(in the rows, 128 means zero)
Known rows:
skomul: [148 111 148 149  65 128 107  74 138 129 122 111 156 150  97 163 227 110
  86 134  74  88 152 111  62  54 125  86 123  86  75  98 179 122 133 157
 121 175 126]
sasudros: [133 111 122 150  79 119 152 145 168 104 166 131 110 124 136 135 123 110
 122 160 167 129 140 131 153 127  99 150 161 133 149 145 107 124 177 116
 114 134 154]
greplim: [142 106 129 141  74 119 157 146 173  98 169 133 109 131 142 138 130 107
 121 161 163 122 139 133 153 133 100 149 162 139 150 147 110 127 180 123
 115 129 148]
zegrok: [117 121 108 151  95 135 154 112 145 154 125 119 116  93 149 131 182 146
 100 131 141 113 176 155  97  53 107  96 143 131 137 141 137 133 139 117
 104 193 145]
brugrim: [152 100 133 119 107 132 152  93 152 120 109  99 107 150  91 169 248 128
  83 152  66  98 135 132  66  57 136  83 139 112  68 131 184  94 113 146
 141 168  85]
gruvul: [121 150 137 102 170 107 104 124  92 129 125 141 111 158 129  98 127 127
 138 117 119 146 104 146 138 131 119 141 136 111 129 124 125 139  92 108
 167 110  92]
zezar: [191 119 132 130 179 168 179 123 152 119 120 124 142 137 117 155 159 137
 153 135 122 101 109  84 138 143 175 101 110 118 124 163 139  90 132 159
 136  70 135]
lobude: [156 118 153 124 140 146  97  81 135 142 106 118 153 127  93 142 234 164
 139 128  86  63 125 120  94  66 144  97  94  72  37 134 159 123  83 128
 135 123 135]
plibin: [ 85 126 119 126  78 100 114 126 109 117 120 132 124 129 120 117 108 126
 114 120 115 172  96 124 118 157 123 118 129 129 124 115 128 121 139 116
 111 158 108]
trubul: [ 96 117 122 107  98  94 112 144 106 114 127 124  96 137 108 124 117 126
  98 138  99 162  95 154 132 157 113 133 152 148 122 118 141 129 129 115
 136 158  89]
kleklom: [170 118 127 148 164 160 137 112 140 131 113 138 149 121 105 151 132 133
 145 145 144  91 127  99 155 129 141 145 110  97 103 129 140 107 117 136
 131  75 165]
kluvus: [142  97 110 158  98 148 148 122 158 117 108 123 128 109  89 177 124 112
 104 162 130 109 138 105 135 139 131 138 131 127 101 116 160  88 145 139
 109 121 152]
zadada: [ 85 136 109 129  98 105 135 153 111 115 133 136 115 127 141 107  62 120
 123 118 133 192  98 126 143 186 122 127 142 159 174 128 105 128 159 115
 112 149 111]
skadadim: [118 153 125 100 185 115 111 164  85 132 138 146 112 135 136  91  71 134
 139 119 132 166  94 154 172 177 126 149 144 148 168 134 107 149 108 113
 162 104 103]
kloskitruk: [136 125 142 103 142 147 112 125 150 161 129 107 144  99 166 131 163 172
 155  99 134  52 166 167 113  85 137 123  87 152  92 146 105 176  96 128
 109 134 148]
druflon: [ 94 126 117 100 115 103 109 147 108 116 115 122  81 126  97 123 113 122
  86 145  91 169 106 165 129 161 120 136 162 158 123 109 148 122 109 115
 144 156  84]
medor: [119 147 136 110 153 111 106 121  96 133 121 139 133 143 134  97 123 145
 157 106 119 146  85 127 140 151 136 118 107 109 124 135 111 136 110 113
 139 106 108]
fova: [132 113 103 125 136 145 145 168 138 124 137 121  90  99  99 149  99 126
  78 171 127 129 148 161 154 143 114 154 179 184 141 122 148 126 137 136
 137 148 138]
lotrim: [173 117 127 146 166 161 129 118 140 135 114 137 151 126 103 153 130 129
 143 141 138  88 127  99 157 131 141 145 113 101 103 126 145 108 113 138
 135  78 161]

Facts:
balek μ:256 κ:dripu,stidrem ζ:545
banir μ:300 κ:kloskitruk,stelo ζ:236
batre μ:300 κ:fova,zabril ζ:629
bebek μ:300 κ:flidraru,dradri,floro ζ:596
befaflek μ:300 κ:mukle,stidrem,dogi ζ:596
beklur ξ:batre μ:300 κ:pluzum ζ:931
bepil μ:300 κ:zezar,trogra,zabril ζ:545
beridem ξ:zubratris μ:256 κ:dogul ζ:629
boplas ξ:dogi μ:300 κ:dredres,budruk ζ:545
brago μ:256 κ:nustu,fova ζ:545
braklol μ:256 ζ:629
brena μ:300 κ:flate,plibin,fedo ζ:629
brugrim ξ:skomul μ:300 κ:fubralir,zezar,fova ζ:435
budruk μ:300 ζ:629
butrinuk μ:256 κ:fova,keplo ζ:596
defos ξ:fadra μ:256 κ:floro ζ:629
dezutram ξ:duzus μ:300 ζ:545
dobrok ξ:liplom μ:300 κ:dogul,munen ζ:435
dogi ξ:kleklom μ:300 κ:plalon ζ:236
dogul ξ:mapok μ:256 κ:zezar ζ:629
doplaskas μ:256 κ:gutre,pufo ζ:629
dozitir ξ:kavek μ:300 κ:nebas ζ:931
dradri μ:300 κ:zabril ζ:435
dratufe μ:300 κ:dredres ζ:545
dredres μ:256 κ:vefar ζ:629
driplen μ:300 κ:flodres ζ:629
dripu μ:256 κ:gutre,stive ζ:931
drodrun μ:256 κ:skire ζ:596
dronam μ:300 κ:grikos,zaga ζ:596
druflon μ:300 κ:fova ζ:629
duzus ξ:grafor μ:256 ζ:629
fadra ξ:stidrem μ:256 κ:patrem,dezutram ζ:629
fastu μ:256 κ:zezar,dozitir ζ:545
fedo μ:256 κ:zabril ζ:596
flaplur μ:256 κ:flubugra ζ:236
flate μ:300 κ:fova,flodres ζ:629
flegrobran μ:300 κ:gutre,stuketok,budruk ζ:236
flibrer ξ:boplas μ:300 κ:flate,zabril ζ:931
flidraru μ:300 κ:fova ζ:629
flifos ξ:stedror μ:300 κ:gutradun,zabril ζ:545
flodres μ:256 ζ:931
flofu ξ:dredres μ:300 κ:pudegu ζ:629
floro ξ:greplim μ:256 ζ:236
flubugra μ:256 ζ:545
fova μ:300 ζ:236
fubralir ξ:metasun μ:300 κ:bepil ζ:545
gestul μ:256 ζ:931
gesu ξ:vemefel μ:256 κ:pudegu,flodres ζ:931
gobrogri ξ:klusuflum μ:256 κ:gesu,vuflibok,gupe ζ:545
grafor μ:300 κ:flodres ζ:629
greplim ξ:gobrogri μ:300 κ:fubralir ζ:236
grikos μ:300 κ:flidraru,gutre,doplaskas ζ:629
grubul ξ:pladin μ:300 ζ:545
gruvul ξ:vefar μ:256 κ:doplaskas,fova,munen ζ:629
gupe μ:256 κ:zezar ζ:931
gutradun μ:256 κ:druflon ζ:236
gutre μ:300 κ:mapok,fova ζ:236
kavek ξ:pufo μ:256 κ:malo,skoston ζ:545
keplo μ:300 κ:fova ζ:629
kistegin μ:256 κ:patrem,flodres ζ:596
klebri μ:256 κ:poskefil ζ:931
kleka μ:300 κ:mitru ζ:435
kleklom μ:256 κ:pluzum ζ:931
kloskanek μ:256 κ:pepi ζ:435
kloskitruk μ:256 κ:flibrer,zabril ζ:596
klugril ξ:flibrer μ:300 κ:flate,plobo,balek ζ:236
klugrul ξ:dozitir μ:256 ζ:236
klusuflum ξ:trubul μ:300 κ:fova ζ:596
kluvus μ:300 κ:druflon ζ:931
kogeze μ:300 κ:brugrim,flofu,fova ζ:545
komari ξ:beridem μ:256 κ:gesu,flodres ζ:236
koskir ξ:pliser μ:256 κ:dobrok ζ:596
leplel ξ:koskir μ:256 κ:gutre ζ:236
liplom ξ:skadadim μ:300 κ:pudegu ζ:629
lobude μ:256 κ:trogra ζ:435
lotrim μ:256 κ:vuklur,madin ζ:931
lupos ξ:vuflam μ:300 κ:floro ζ:596
madin μ:256 κ:fova ζ:596
malo μ:256 κ:gesu,kloskitruk ζ:629
mapok ξ:sovifle μ:300 κ:zezar ζ:545
mavu μ:256 ζ:435
mebik ξ:nibon μ:256 κ:mavu,flofu,fova ζ:931
medor μ:256 κ:bepil ζ:629
metasun ξ:plalon μ:300 ζ:545
miklu ξ:sotoskis μ:256 κ:gestul,dredres,pladin,floro,ruzal ζ:236
mitru ξ:grubul μ:256 κ:fova ζ:629
mukle μ:256 ζ:545
munen μ:256 κ:fova,trogra ζ:629
nabral ξ:stebros μ:300 κ:zezar ζ:931
nebas ξ:flubugra μ:256 κ:flibrer,fova ζ:545
nibon ξ:sasudros μ:256 κ:skire,zabril ζ:931
niskiklum μ:300 κ:braklol,dredres,pufo ζ:236
nufum μ:300 ζ:931
nustu μ:300 κ:zilo,duzus ζ:629
padrol μ:300 κ:druflon,zezar,fova ζ:629
patrem μ:300 κ:sugo,zezar ζ:596
pepi μ:300 κ:dredres,balek,gesu,dradri ζ:545
plabre ξ:komari μ:256 κ:pluzum,druflon ζ:629
pladin ξ:druflon μ:256 ζ:236
plalon μ:256 κ:dredres,zezar,fova,ruzal,flodres ζ:236
pleko ξ:nabral μ:300 κ:flibrer,madin ζ:435
plibin μ:300 κ:nufum,skire,nebas ζ:629
pliser ξ:dezutram μ:256 κ:flate,flidraru,dredres,vemefel ζ:931
plobo μ:300 κ:fova,flodres,gupe ζ:931
plotrel ξ:mitru μ:300 ζ:596
pluzum μ:256 ζ:931
poskefil μ:300 κ:skire ζ:545
pudegu ξ:pluzum μ:256 κ:fova ζ:236
pufo ξ:flaplur μ:300 κ:flate,zabril ζ:596
ruzal ξ:banir μ:256 κ:mapok,fova ζ:629
sasudros ξ:floro μ:300 ζ:236
sezek μ:256 ζ:629
skadadim μ:256 κ:zilo,fova ζ:545
skeplal μ:256 κ:dredres,flofu,trogra ζ:931
skire μ:256 κ:flidraru,flodres ζ:931
skomul ξ:budruk μ:300 κ:lupos,flodres ζ:435
skoston μ:256 κ:druflon,zabril ζ:629
skuplu μ:300 κ:flidraru,vemefel,flodres ζ:236
sodam μ:256 κ:pliser,zabril ζ:545
sotol μ:256 κ:nabral ζ:931
sotoskis μ:256 κ:flofu,flodres ζ:931
sovifle ξ:brugrim μ:256 κ:zabril ζ:931
stebros ξ:beklur μ:300 κ:fova,trogra ζ:931
stedror ξ:leplel μ:300 κ:stelo ζ:596
stelo μ:300 κ:flate,flodres ζ:596
steplon μ:300 κ:driplen ζ:931
stidrem μ:256 κ:zabril ζ:931
stive μ:300 κ:zabril ζ:629
stuketok μ:300 κ:flidraru,mapok,zezar,bepil ζ:236
sugo μ:300 ζ:931
sutu μ:300 κ:skuplu ζ:236
tedos ξ:gesu μ:300 κ:dradri,sezek ζ:596
trabe μ:256 κ:druflon,vuflibok ζ:596
trivi ξ:flifos μ:256 ζ:629
trogra μ:256 κ:flibrer,pudegu ζ:629
trubul μ:300 κ:kloskitruk,fova ζ:629
vedri ξ:zilo μ:256 κ:flidraru,fova ζ:545
vefar ξ:plobo μ:300 κ:stive,gesu ζ:596
veflere ξ:vedri μ:300 κ:zabril ζ:629
vemefel μ:256 ζ:545
vuflam ξ:dobrok μ:300 κ:flidraru,steplon,balek,floro,zabril ζ:435
vuflibok μ:256 κ:fova,keplo ζ:435
vuklur μ:256 κ:pudegu,sotoskis,pufo ζ:596
vuna ξ:zegrok μ:256 ζ:435
zabril μ:300 κ:zezar ζ:236
zadada μ:300 κ:gupe ζ:545
zafli μ:300 κ:fubralir,zezar,komari ζ:629
zaga μ:300 κ:flidraru,gutradun,fova ζ:236
zegrok ξ:klugrul μ:300 ζ:596
zezar μ:256 ζ:931
zilo ξ:lotrim μ:256 κ:zezar,fova ζ:931
zubratris ξ:plotrel μ:256 κ:pudegu ζ:629

Rows:
No name comes twice in this set of rows, the named rows included.
[127 113 107 136 119 144 143 160 142 126 139 124 104  98 109 146  98 123
  87 161 132 129 150 145 146 144 120 149 161 172 145 127 144 127 146 138
 125 147 144]  zaga
[184 120 138 132 178 150 134 122 139 125 130 133 132 145 106 154 144 109
 129 158 137  84 141 121 155 115 125 163 137 104 112 122 149 117 106 139
 162  73 143]  mebik
[153 158 140 138 164 151 142 128 146 130 130 140 127 105 142 106 115 125
 160 137 166 127 160 121 141 125 136 148 128 119 154 130  98 126 110 128
 134  88 166]  pladin
[150 137 115 140 173 154 140 136 123 150 132 141 145 105 144 121 109 146
 148 127 161 110 136 128 162 137 134 136 123 128 149 143 115 137 127 127
 124 101 164]  flaplur
[145  88 122 143  83 125 153 110 171 120 110 103 134 144 135 205 112  80
 102 136 147  88 166 118 115 122 124 163 103 138 106  96 154 102 137 148
 106 112 123]  flibrer
[ 87 117 128 107  70  77 126 117 132 121 107 105 114 156 164 144 101 101
 121  96 128 150 119 144 102 146 118 139 101 148 125 108 121 129 128 116
 108 144  72]  veflere
[117 158 106 132 173 100 144 118  70 157 117 151 132 148 182 100  76 118
 139  88 171 172 106 142 172 142 109 129 121 117 198 134 106 136 115  95
 144 107 104]  kavek
[123  80 141 118  56 116 110  86 168 135  88  82 139 129 113 191 208 134
 104 118  87  55 145 140  65  85 137 109  77 125  26 111 166 122 108 140
  91 156 105]  dradri
[128 113 103 130 129 144 152 164 146 120 136 121  95  99 111 142 102 124
  90 163 133 132 146 148 147 142 124 144 166 174 145 132 139 119 143 135
 124 147 142]  gutre
[146 103 115 168  97 139 161 112 161 114 115 124 126 123 105 175 130  97
 107 158 145 118 150  99 128 116 121 146 136 110 119 114 156  83 146 135
 115 122 143]  beklur
[180 106 145 127 139 128 139 110 159 122 131 122 150 160 146 171 144 102
 152 130 159  61 141 120 152 125 125 169  97 110  99 125 127 125 120 137
 134  62 138]  nibon

Now the same elements, written a new way:
Known rows:
skeplal: [145 127 206 106  98 188 149 129 173 123 135  64 122 120 127  89 165 132
 134 121 174 182 148 132 149 172 104 111 123 117 129 155 140 166 166 183]
braklol: [105 146 166 129  99 188 145 144 153 121 141  91 118  89 139 100 116 144
 157 176 217 145 128  93 149 154  97 113 161 113 162 152 182 137 138 172]
flate: [150 130 164 144 134 127 128 141 123 140 126  79 125  93 159 100 132 112
 118 126 162 149 127 117 134 128 132 155 138 150 173 120 179 163 166 136]
pliser: [151 122 188 110  95 170 140 105 175 134 126  64 116 105 158 109 168 139
 145 113 218 151 152 117 181 147  89 107 130 108 134 159 125 184 158 186]
fubralir: [151 118 206 130 135 127 157 106 127 156 121  76 108 145 134 109 167 101
 164 160 215 160 151 143 140 185 130 166 141 130 153 157 161 165 161 134]
bepil: [149 134 206 147 135 126 157 105 137 156 129  98 110 145 123 112 169  98
 166 166 216 169 140 144 138 187 132 162 160 108 145 163 158 171 151 137]
floro: [128 133 176 110 102 189 161 132 164 139 139  90 120  92 122  86 121 142
 160 174 221 163 141  93 184 156  81 113 160 128 144 159 178 137 134 141]
flegrobran: [149 126 176 121 134 126 133 132 134 156 126 102 113 132 128  69 157 100
 133 133 197 155 133 126 145 158 124 144 152 141 165 141 179 146 158 135]
niskiklum: [151 125 174 120 136 126 133 130 131 155 128 102 115 131 130  68 155 104
 130 132 191 155 134 124 145 164 121 141 154 142 165 140 178 146 164 133]
kloskitruk: [ 99 164 162 121 107 152 147 139 144 141 162  85 128  93 127  62 119 119
 123 123 219 187 108 110 180 137  81 108 168 120 170 120 174 177 167 165]
vedri: [148 124 203 128  98 188 168 104 132 148 131  61 139 103 121 115 144 110
 157 157 207 186 151 140 181 155 124 160 128 115 143 160 147 185 134 154]
brugrim: [136 139 189 151 132 125 132 142 158 124 123  88 111 122 162 114 164 104
 138 146 169 143 117 140 134 126 132 163 127 114 173 121 173 138 143 168]
sotoskis: [150 114 203 106  98 190 132 139 172 123 129  64 122 102 122  88 163 131
 115 125 157 182 151 121 173 181 106 110 121 111 127 159 154 172 162 184]
grubul: [146 105 210 140 140 187 155 141 130 159 125 105 110 139 119  80 168 104
 163 176 172 149 129  99 135 184 128 166 141 151 123 163 185 172 135 135]
defos: [104 158 170 117 105 185 147 141 134 120 140  64 115  90 155  85 116 138
 151 152 216 169 133 114 144 175 106 115 158 122 172 118 169 163 163 184]
pleko: [140 143 176 144 132 134 130 141 132 125 129  81 108 121 171  86 164 134
 152 128 168 144 131 128 134 172 132 155 147 145 171 121 166 155 177 149]
kloskanek: [109 150 180 122 101 186 134 144 154 117 142  64 116  91 160 104 135 140
 135 153 174 159 135 117 137 177 125 117 142 109 164 126 165 171 166 186]
driplen: [150 119 164 124 136 125 127 148 125 135 123  89 106  98 157  66 130 116
 118 139 161 143 141 108 134 182 132 144 138 133 174 119 181 151 171 144]
vuflam: [138 147 171 149 132 128 128 144 132 126 139  98 113 124 169  85 168 132
 139 132 158 142 118 125 133 169 134 149 159 117 163 131 172 170 177 154]

Rows:
No name comes twice in this set of rows, the named rows included.
[136 152 160 111 100 131 138 110 149 133 132  74 105  90 141  85 115 117
 136 114 224 173 132  94 191 126  79 107 167 113 173 121 165 150 134 181]  koskir
[135 148 200 132 101 183 166 105 137 145 152  64 130 134 122 113 164 122
 163 164 215 187 146 138 180 186  95 139 165 110 129 160 142 186 162 164]  sodam
[153 109 189 153 100 127 139 102 131 160 120 107 115 115 152 115 169 136
 165 166 224 142 151  97 173 157 118 148 152 110 136 163 161 168 131 133]  dezutram
[136 136 175 109 101 169 139 132 158 139 145  75 129  94 118  97 129 111
 119 157 196 185 130 112 190 157  88 110 154 108 152 154 177 164 137 174]  flaplur
[ 98 164 161 126 106 149 151 136 148 142 161  92 130  99 127  61 121 119
 130 125 222 186 106 110 174 137  79 108 167 115 167 123 172 177 170 166]  fedo
[120 163 186 147 137 124 153 120 165 157 156 110 114 147 129  72 170  98
 161 137 219 171 106 142 135 154 121 139 168 110 162 146 166 148 163 136]  zabril
[152 113 200 145 129 129 153 106 126 159 122  73 127 137 123 116 166 100
 157 151 182 174 148 141 141 159 132 166 128 133 150 160 163 180 145 134]  kogeze
[152 115 172 112 137 126 129 134 126 156 124  93 110 121 128  63 146 101
 121 127 180 155 144 119 153 176 122 140 140 147 167 135 179 150 166 133]  skuplu
[135 142 174 140 137 126 128 146 137 137 126 102 103 126 149  83 146 100
 141 157 200 144 118 130 134 162 132 154 152 113 174 121 179 136 148 155]  zafli
[135 161 161 137 137 123 130 144 127 155 158 110 125 119 134  59 147 102
 119 119 195 165 105 113 143 134  98 114 168 138 172 124 180 157 176 134]  pufo
[136 145 181 112  99 187 166 119 139 143 136  63 137  93 127 112 115 112
 132 120 217 187 138 130 169 124 108 121 133 156 170 121 156 170 136 148]  pudegu
[150 119 210 135 136 124 160 108 152 158 121  90 103 145 120 114 169  98
 166 170 221 160 148 144 140 183 132 168 133 109 162 157 166 139 130 141]  mapok
[108 155 168 136 100 183 150 135 136 123 143  63 134  89 139 115 115 127
 124 140 197 182 118 117 141 123 126 121 142 122 172 119 170 173 137 182]  munen
[ 97 160 195 114 114 152 161 137 170 121 129  66 100 116 143  95 116 107
 164 169 225 165 126 138 137 176 122 125 154 110 175 116 169 136 134 187]  dogul
[151 111 159 146 138 123 158 102 129 124 124  87  99 143 141 116 170 103
 164 119 170 181 136 125 173 186 130 147 167 112 155 165 128 180 172 135]  flifos

Now the same elements, written a new way:
Known rows:
lotrim: [158 128 145 153  99 119 135 115 108 107 106 141 134 140 119  83 106 141
  89 108  52 111 113 124 141 149 119 143 142 107  93 148]
bebek: [130 164 151 168 153 102 129 186 129 135 118 120 126 139 109 130 120 139
 149 157 157 170 178  93 106  80  98 144 150 121 187 118]
vefar: [117 168 134 138 127 137 127 175 161 157 130 104 123 134 135 139 120 134
 163 150 170 157 173 124 107 107 115 100 145 163 174 111]
plobo: [191 172 171  93 125 121  93 151 144 133  86 151 128 132 146 136 134 114
  89 143 113 100 159  89 112 141 116 110 115 141 159 149]
stive: [ 97 114 154 160 140  63 130 149 122  94 156 137 102  80 136 137 162 104
 140 135 181 110 155 108 123 123 122 108 151 153 141 126]
pliser: [151 123 164 124 108 129 124 103 111 118 103 143 137 141 113  98 114 136
  96 130  79 113  94 145 127 150 126 143 128 121 112 138]
dezutram: [220 160 111  54 102  89  66 127 108  87  65 166 116 139 118 142 192 147
  71 149  86 164  94  82 159 127 168 120 136 145 127 148]
nustu: [124 121 160 138 162  85 140 156 128 104 137 115 104  78 123 157 149 104
 127 136 156 120 168 102 134 135 121 120 118 122 146 128]
zubratris: [ 74  94 162 152 148 128 170 121 104 125 151 101 125 108 112 126 117 110
 114 130 122 104 119 159 126 164 121 129 103 116 124 122]
braklol: [ 74  94 114 164 154 134 159 123  86 103 144  86 127 107 113 162 140 126
 117 112  82 148 118 137 139 171 156 119  99 125 109 130]
flibrer: [163 157 175 143  94  66  61 138 117  88  93 156 104 130 122 130 159 129
 125 156 135 105 143  91 134 101 123 130 161 145 149 160]
nibon: [123 115 149 131  98 123 125  98 113 104 122 159 134 150 132  97 123 137
  95 128 114 108  79 155 120 149 132 130 139 142 105 133]
zafli: [129 129 188 167 163  71 138 157 114  89 126 120 108  83 110 154 153 111
 118 146 155 120 171  91 122 122 115 130 132 128 163 134]
fubralir: [210 137 140  17  83 102  57  90 158 105 100 184 105 129 157 119 167 141
 111 164 125 126 111 137 158 148 154 120 151 177 103 124]
mukle: [179 130 111  83  89 125  79  92  88  90  68 153 136 167 117 118 154 165
  66 132  36 146  57 128 151 176 168 133 122 139  98 143]
dogi: [107 140 107 135 123 157 130 151 166 172 158  90 105  99 130 158 128 113
 195 117 170 119 172 118 140  77 121 112 139 135 139 129]
tedos: [121 129  86 109 151 130 161 150 163 147 169 137 131 113 137 124 131 141
 178 138 205 190 147 138 125  88 114 135 154 133 149  75]
sezek: [ 76  93 103 152 153 138 157 116  87 111 145  82 126 108 119 156 146 127
 118 105  90 147 109 141 142 173 166 111 100 129 110 126]
vuna: [ 90 143  62 165 125 221 141 115 122 141 143 108 156 174 115 172 104 168
 173 113 127 169  78 149 126  90 126 154 130 113 108 143]

Rows:
No name comes twice in this set of rows, the named rows included.
[196 129 115  98 100 109 115 100  80  82  63 175 153 160 110  95 155 161
  33 113  30 168  48 105 139 170 154 131 125 116  97 137]  vemefel
[177 131 182 137 102 112 162 117 100 106  95 141 143 126  85  67 102 134
  72 119  56 126 104 122 146 133 109 170 135  82  98 141]  sotoskis
[111 146  92 182 147 197 142 129 131 160 127 131 177 190 129 128  66 138
 153 108 130 105 122 128  94  82  99 166 117  76 123 150]  vuflibok

